Here is a tiny trained network, its code and every weight. The questions are about switching its units off for an input and a target symbol, where a switched-off unit gives its printed mean instead of its output.

import numpy as np


def w(rows, s, z=0):
    codes = np.array(rows[::2]) - 128.0
    scale = np.full(codes.shape[1], s)
    scale[-1] = z or s
    return codes * scale


def f(y):
    return y / 2 * (1 + np.tanh(0.7978845608 * (y + 0.044715 * y**3)))


def softmax(a):
    e = np.exp(a - a.max(-1, keepdims=True))
    return e / e.sum(-1, keepdims=True)


def log_softmax(a):
    a = a - a.max(-1, keepdims=True)
    return a - np.log(np.exp(a).sum(-1, keepdims=True))


def net(x, mask):
    ids = ['ΘΠΦΩαβγεζηλμστ'.index(c) for c in x.split()]
    T = len(ids)
    res = E[ids] + P[:T]
    q, k, v = (res @ M[0].T for M in (Q, K, V))
    z = softmax(np.where(np.tri(T) > 0, q @ k.T / 2**0.5, -1e9)) @ v
    res = res + np.where(mask[0], z, O[0][:, -1]) @ O[0][:, :-1]
    y = f(res @ A[0][:, :-1].T + A[0][:, -1])
    res = res + np.where(mask[1:17], y, B[0][:, -1]) @ B[0][:, :-1]
    return log_softmax(res[-1] @ U[:, :-1].T + U[:, -1])


Q, K, V, O, A, B = {}, {}, {}, {}, {}, {}
E = w([
[154,175,141,161],'Θ',
[120,154,66,136],'Π',
[157,178,81,146],'Φ',
[178,196,159,145],'Ω',
[184,45,123,89],'α',
[244,95,240,112],'β',
[182,179,100,162],'γ',
[75,2,151,86],'ε',
[117,26,214,113],'ζ',
[112,140,41,136],'η',
[144,162,57,147],'λ',
[161,172,62,133],'μ',
[154,173,72,135],'σ',
[116,182,61,93],'τ',
],0.0085)
P = w([
[120,144,125,254],'0',
[74,204,192,52],'1',
[164,103,108,219],'2',
[115,161,171,33],'3',
[202,69,91,192],'4',
[142,123,167,15],'5',
[229,40,79,171],'6',
],0.0074)
Q[0] = w([
[252,94,44,213],'h1',
[120,171,137,57],'h1',
],0.025)
K[0] = w([
[203,1,162,60],'h1',
[154,213,108,128],'h1',
],0.021)
V[0] = w([
[217,209,109,123],'h1',
[180,139,250,158],'h1',
],0.022)
O[0] = w([
[125,214,232,192,237],'h1',
[253,109,171,87,253],'h1',
],0.014,0.0056)
A[0] = w([
[105,173,155,132,253],'n1',
[177,97,79,157,160],'n2',
[162,129,111,115,29],'n3',
[136,110,148,130,141],'n4',
[121,132,147,59,71],'n5',
[139,135,166,46,66],'n6',
[111,127,113,103,67],'n7',
[140,122,108,59,78],'n8',
[155,71,93,248,143],'n9',
[79,108,57,156,187],'n10',
[161,151,124,192,55],'n11',
[173,125,149,175,132],'n12',
[81,136,128,55,162],'n13',
[139,114,181,75,186],'n14',
[84,73,133,200,102],'n15',
[140,201,85,119,91],'n16',
],0.013,0.0049)
B[0] = w([
[104,158,153,32,244],'n1',
[117,23,84,157,210],'n2',
[55,101,147,82,165],'n3',
[166,138,111,131,162],'n4',
[104,216,167,193,137],'n5',
[3,110,126,138,195],'n6',
[81,104,143,141,125],'n7',
[113,204,200,81,163],'n8',
[117,231,48,251,173],'n9',
[253,151,165,82,165],'n10',
[25,109,186,102,196],'n11',
[174,95,157,214,251],'n12',
[119,109,230,189,138],'n13',
[123,152,62,55,235],'n14',
[96,146,25,63,142],'n15',
[76,54,93,129,147],'n16',
],0.015,0.012)
U = w([
[81,134,109,170,52],'Θ',
[154,161,92,123,151],'Π',
[195,158,184,94,171],'Φ',
[190,155,158,172,67],'Ω',
[253,123,112,88,117],'α',
[163,131,74,219,254],'β',
[175,177,57,106,16],'γ',
[136,157,148,26,206],'ε',
[149,157,164,188,6],'ζ',
[98,136,119,183,70],'η',
[76,134,100,157,51],'λ',
[138,48,166,145,102],'μ',
[97,153,79,158,96],'σ',
[92,81,37,90,85],'τ',
],0.0055,0.0039)

Each question gives the input, a string of symbols that net reads in full, and the target symbol t.
The units are the heads (2 rows each of Q, K, V and O) and the neurons (one row each of A and B). Each row of codes is followed by its name. A weight is (code - 128) times the scale printed after its matrix; where a second scale follows, it is the last column's (O, A, B and U).
mask holds one flag per unit, heads first, then neurons. A switched-off unit (its flag False) gives its mean, the last column of its rows in O or B, instead of its output. The means were averaged over made-up inputs and are rounded, as every weight is.
A unit's drop is (log p(t) with every unit on - log p(t) with that unit switched off) / (log p(t) with every unit on - log p(t) with every unit switched off).
The circuit of an input: a set's keep is (log p(t) with only the set's units on - log p(t) with every unit switched off) / (log p(t) with every unit on - log p(t) with every unit switched off). Starting from the 12 units with the biggest drops (on a tie, the unit counted first), units are removed one at a time, each time the one whose removal leaves the highest keep (on an exact tie, the one counted first), for as long as the keep stays at least 0.8.
circuit, biggest first: the units of the circuit, biggest drop first
unit that matters most: the unit with the biggest drop
top k neurons: the k neurons with the biggest drops, biggest first
drop when u is switched off: that unit's drop, to one decimal
input γ Ω σ τ λ β Θ, target μ: circuit, biggest first	(h1; n12; n6; n2)
input τ μ ζ ζ ε, target α: top 3 neurons	(n10; n6; n11)
input η α η, target β: circuit, biggest first	(n1; n9; h1; n11)
input η Ω ε μ η ε μ, target α: top 2 neurons	(n10; n6)
input ε ε Φ, target α: circuit, biggest first	(n10; h1)
input Θ λ γ, target ζ: circuit, biggest first	(h1; n12; n14)
input γ τ ε ζ ζ Ω Φ, target τ: top 3 neurons	(n2; n3; n12)
input β Φ Π μ α, target β: top 2 neurons	(n1; n9)
input ε μ σ τ β ε Π, target α: unit that matters most	n10
input η Π τ μ η, target γ: top 2 neurons	(n10; n15)
input η Θ ζ γ γ, target τ: circuit, biggest first	(h1; n2)
input Π Ω α τ η α Ω, target β: top 2 neurons	(n1; n9)
input γ Ω Π Ω Π β Π, target μ: top 3 neurons	(n12; n6; n2)
input β Π μ ε λ, target α: top neuron	(n10)
input μ Θ Ω λ Ω, target Φ: top 3 neurons	(n2; n1; n12)
input η β Π, target μ: top 2 neurons	(n12; n6)
input α σ η Π Π γ Φ, target β: drop when n9 is switched off	0.2
input α η η, target β: drop when n1 is switched off	0.3
input β Π τ, target μ: drop when n11 is switched off	0.1
